[[ 14 -33 -23   2]
 [ 23 -12 -29 -28]
 [ -6  29  31  28]
 [ 18 -21  17  20]
 [  4 -30 -15  30]]
->
[[ -6  29  31  28]
 [  4 -30 -15  30]
 [ 14 -33 -23   2]
 [ 18 -21  17  20]
 [ 23 -12 -29 -28]]

[[ -4  -6 -11 -25  31  15 -14  -2   3   9  13  -6  16]
 [-23 -28 -28 -18   6   7   6   5  10  11   1   6 -23]
 [-33  20   8 -21  10  -1  27   5   0  12 -25   3  14]
 [  5  -3 -26  -6 -33  10  10   3  -3  -7  -9   8 -20]
 [  6 -17 -20  -9  -5  -7   1  15  -4   3 -10  17  20]]
->
[[-33  20   8 -21  10  -1  27   5   0  12 -25   3  14]
 [-23 -28 -28 -18   6   7   6   5  10  11   1   6 -23]
 [ -4  -6 -11 -25  31  15 -14  -2   3   9  13  -6  16]
 [  5  -3 -26  -6 -33  10  10   3  -3  -7  -9   8 -20]
 [  6 -17 -20  -9  -5  -7   1  15  -4   3 -10  17  20]]

[[  6  31   3   6 -16 -16   8  -6   4 -30 -30 -28 -14  15 -20 -28]
 [  1   5   2   1  -6  -5  -3   3   0  -8  -5  -6  -1   6  -8  -6]
 [  2  -1  -2  -2 -11  -6  -9   2   0 -13 -13  -9  -4   8  -9  -9]]
->
[[  1   5   2   1  -6  -5  -3   3   0  -8  -5  -6  -1   6  -8  -6]
 [  2  -1  -2  -2 -11  -6  -9   2   0 -13 -13  -9  -4   8  -9  -9]
 [  6  31   3   6 -16 -16   8  -6   4 -30 -30 -28 -14  15 -20 -28]]

[[  5  30   0 -13  11  35   5  17]
 [ -8 -28   4  25 -18 -38  -1 -13]]
->
[[ -8 -28   4  25 -18 -38  -1 -13]
 [  5  30   0 -13  11  35   5  17]]

[[  4  39 -27 -23   5]
 [ 33 -23  41 -18 -11]
 [-16  32 -37  -3   9]
 [ 40   5  23 -35  -7]
 [ 28  29  -6 -40  -1]
 [-37 -11 -12  33   5]
 [-36  13 -35  22  11]
 [-21 -32  11  33  -5]]
->
[[-37 -11 -12  33   5]
 [-36  13 -35  22  11]
 [-21 -32  11  33  -5]
 [-16  32 -37  -3   9]
 [  4  39 -27 -23   5]
 [ 28  29  -6 -40  -1]
 [ 33 -23  41 -18 -11]
 [ 40   5  23 -35  -7]]

[[ 12 -14   9 -22  17]
 [ 19 -25  17 -31  23]
 [ 13 -16   9 -19  13]
 [ -6   5  -1   7  -7]
 [-20  27 -17  31 -23]
 [ 16 -19  13 -27  21]
 [  9 -13  10 -16  13]
 [ -4   3  -2   9  -9]
 [ 11 -12   8 -21  16]]
->
[[-20  27 -17  31 -23]
 [ -6   5  -1   7  -7]
 [ -4   3  -2   9  -9]
 [  9 -13  10 -16  13]
 [ 11 -12   8 -21  16]
 [ 12 -14   9 -22  17]
 [ 13 -16   9 -19  13]
 [ 16 -19  13 -27  21]
 [ 19 -25  17 -31  23]]

[[ 22  -5  34 -16  26  27 -11 -40  -3 -38  30  37  33   0]
 [ 19  38 -17  18  19   9 -40  13   9 -36 -39  32  26 -15]
 [-19  -3 -31 -32  -8  28 -41  11  32  22  12 -17 -17  13]]
->
[[-19  -3 -31 -32  -8  28 -41  11  32  22  12 -17 -17  13]
 [ 19  38 -17  18  19   9 -40  13   9 -36 -39  32  26 -15]
 [ 22  -5  34 -16  26  27 -11 -40  -3 -38  30  37  33   0]]
---
[[-10  10]
 [ -6  30]
 [ -6   1]
 [-12  23]
 [ 16  28]
 [ 11  31]
 [  2  32]
 [-12  18]
 [  5  32]
 [ -9  26]
 [ -2  32]]
->
[[ -2  -9   5 -12   2  11  16 -12  -6  -6 -10]
 [ 32  26  32  18  32  31  28  23   1  30  10]]

[[ -5  -5  13  -2  -3  -5   7]
 [  6  -6 -10  -4   7  -3  10]
 [  6  -7   5  -6   4  -4  -5]
 [  4  10  16   6  -4  -3  11]
 [  3   0  -2  -6  -3   3 -10]
 [ -4  -9  36   4  -3  -4  -7]
 [ -6   6   3   5  -1   3 -10]
 [ -4   8  16  -5   5   1  -9]
 [  6   7  20  -7   7   2  -7]
 [  1   9 -18   6  -3   3  -6]]
->
[[  1   6  -4  -6  -4   3   4   6   6  -5]
 [  9   7   8   6  -9   0  10  -7  -6  -5]
 [-18  20  16   3  36  -2  16   5 -10  13]
 [  6  -7  -5   5   4  -6   6  -6  -4  -2]
 [ -3   7   5  -1  -3  -3  -4   4   7  -3]
 [  3   2   1   3  -4   3  -3  -4  -3  -5]
 [ -6  -7  -9 -10  -7 -10  11  -5  10   7]]

[[ 24 -27  30  30  14  27  21]
 [  1 -18  26  29   0  24   1]
 [-11  27 -19 -28 -12 -24 -16]
 [ 12 -26  26  34  16  31  18]
 [ 20 -27  30  32  12  29  18]
 [-27  23 -17 -15 -11 -13 -20]
 [ -8  26 -21 -29  -8 -25 -11]
 [ 18 -25  32  31   6  26  12]]
->
[[ 18  -8 -27  20  12 -11   1  24]
 [-25  26  23 -27 -26  27 -18 -27]
 [ 32 -21 -17  30  26 -19  26  30]
 [ 31 -29 -15  32  34 -28  29  30]
 [  6  -8 -11  12  16 -12   0  14]
 [ 26 -25 -13  29  31 -24  24  27]
 [ 12 -11 -20  18  18 -16   1  21]]

[[-18   1  11  10 -20  16 -26 -22 -25 -22 -18 -12  28  -8 -15  11]
 [  0  11   1   1  -1  40 -28 -27 -17 -13 -13 -37  28 -10  -9  28]
 [-12 -15 -19 -24 -21 -15  -7 -10  26  -5  15   8 -30 -11   4 -12]]
->
[[-12   0 -18]
 [-15  11   1]
 [-19   1  11]
 [-24   1  10]
 [-21  -1 -20]
 [-15  40  16]
 [ -7 -28 -26]
 [-10 -27 -22]
 [ 26 -17 -25]
 [ -5 -13 -22]
 [ 15 -13 -18]
 [  8 -37 -12]
 [-30  28  28]
 [-11 -10  -8]
 [  4  -9 -15]
 [-12  28  11]]

[[-12 -11]
 [-14 -22]
 [ -6  11]
 [-31 -16]
 [ -3  -8]
 [ -4   0]
 [ 10  34]
 [ -8 -14]
 [  2  -7]
 [ -8   1]
 [-11  -3]]
->
[[-11  -8   2  -8  10  -4  -3 -31  -6 -14 -12]
 [ -3   1  -7 -14  34   0  -8 -16  11 -22 -11]]

[[  1  -2 -16  -9 -11  -7   9]
 [-14  -8  -1  -4  -3  -6  -8]
 [ -8  10 -17 -11  -8  -5  -8]
 [ 21  -3   2  31   7  -2 -10]
 [-13  -6   9  -7 -11  26  -3]
 [  3  -2  19   0  -1   9  -5]]
->
[[  3 -13  21  -8 -14   1]
 [ -2  -6  -3  10  -8  -2]
 [ 19   9   2 -17  -1 -16]
 [  0  -7  31 -11  -4  -9]
 [ -1 -11   7  -8  -3 -11]
 [  9  26  -2  -5  -6  -7]
 [ -5  -3 -10  -8  -8   9]]

[[ 16   7  26  13  -1]
 [  8  12  39  10 -11]]
->
[[  8  16]
 [ 12   7]
 [ 39  26]
 [ 10  13]
 [-11  -1]]

[[-21 -31 -27]
 [-18 -22 -16]
 [ -3 -27 -24]
 [ -7 -38 -27]
 [ -8 -14 -11]
 [  6   8   4]]
->
[[  6  -8  -7  -3 -18 -21]
 [  8 -14 -38 -27 -22 -31]
 [  4 -11 -27 -24 -16 -27]]

[[-24 -16 -12 -27   2  18  30 -17 -12   4]
 [ 34 -13  18  33   2  13 -41  19  34  -4]
 [ -8  10 -21 -27   3  18   4  -2  -2  10]
 [-16  10  13   9  15 -16  -5  19  -7 -10]]
->
[[-16  -8  34 -24]
 [ 10  10 -13 -16]
 [ 13 -21  18 -12]
 [  9 -27  33 -27]
 [ 15   3   2   2]
 [-16  18  13  18]
 [ -5   4 -41  30]
 [ 19  -2  19 -17]
 [ -7  -2  34 -12]
 [-10  10  -4   4]]
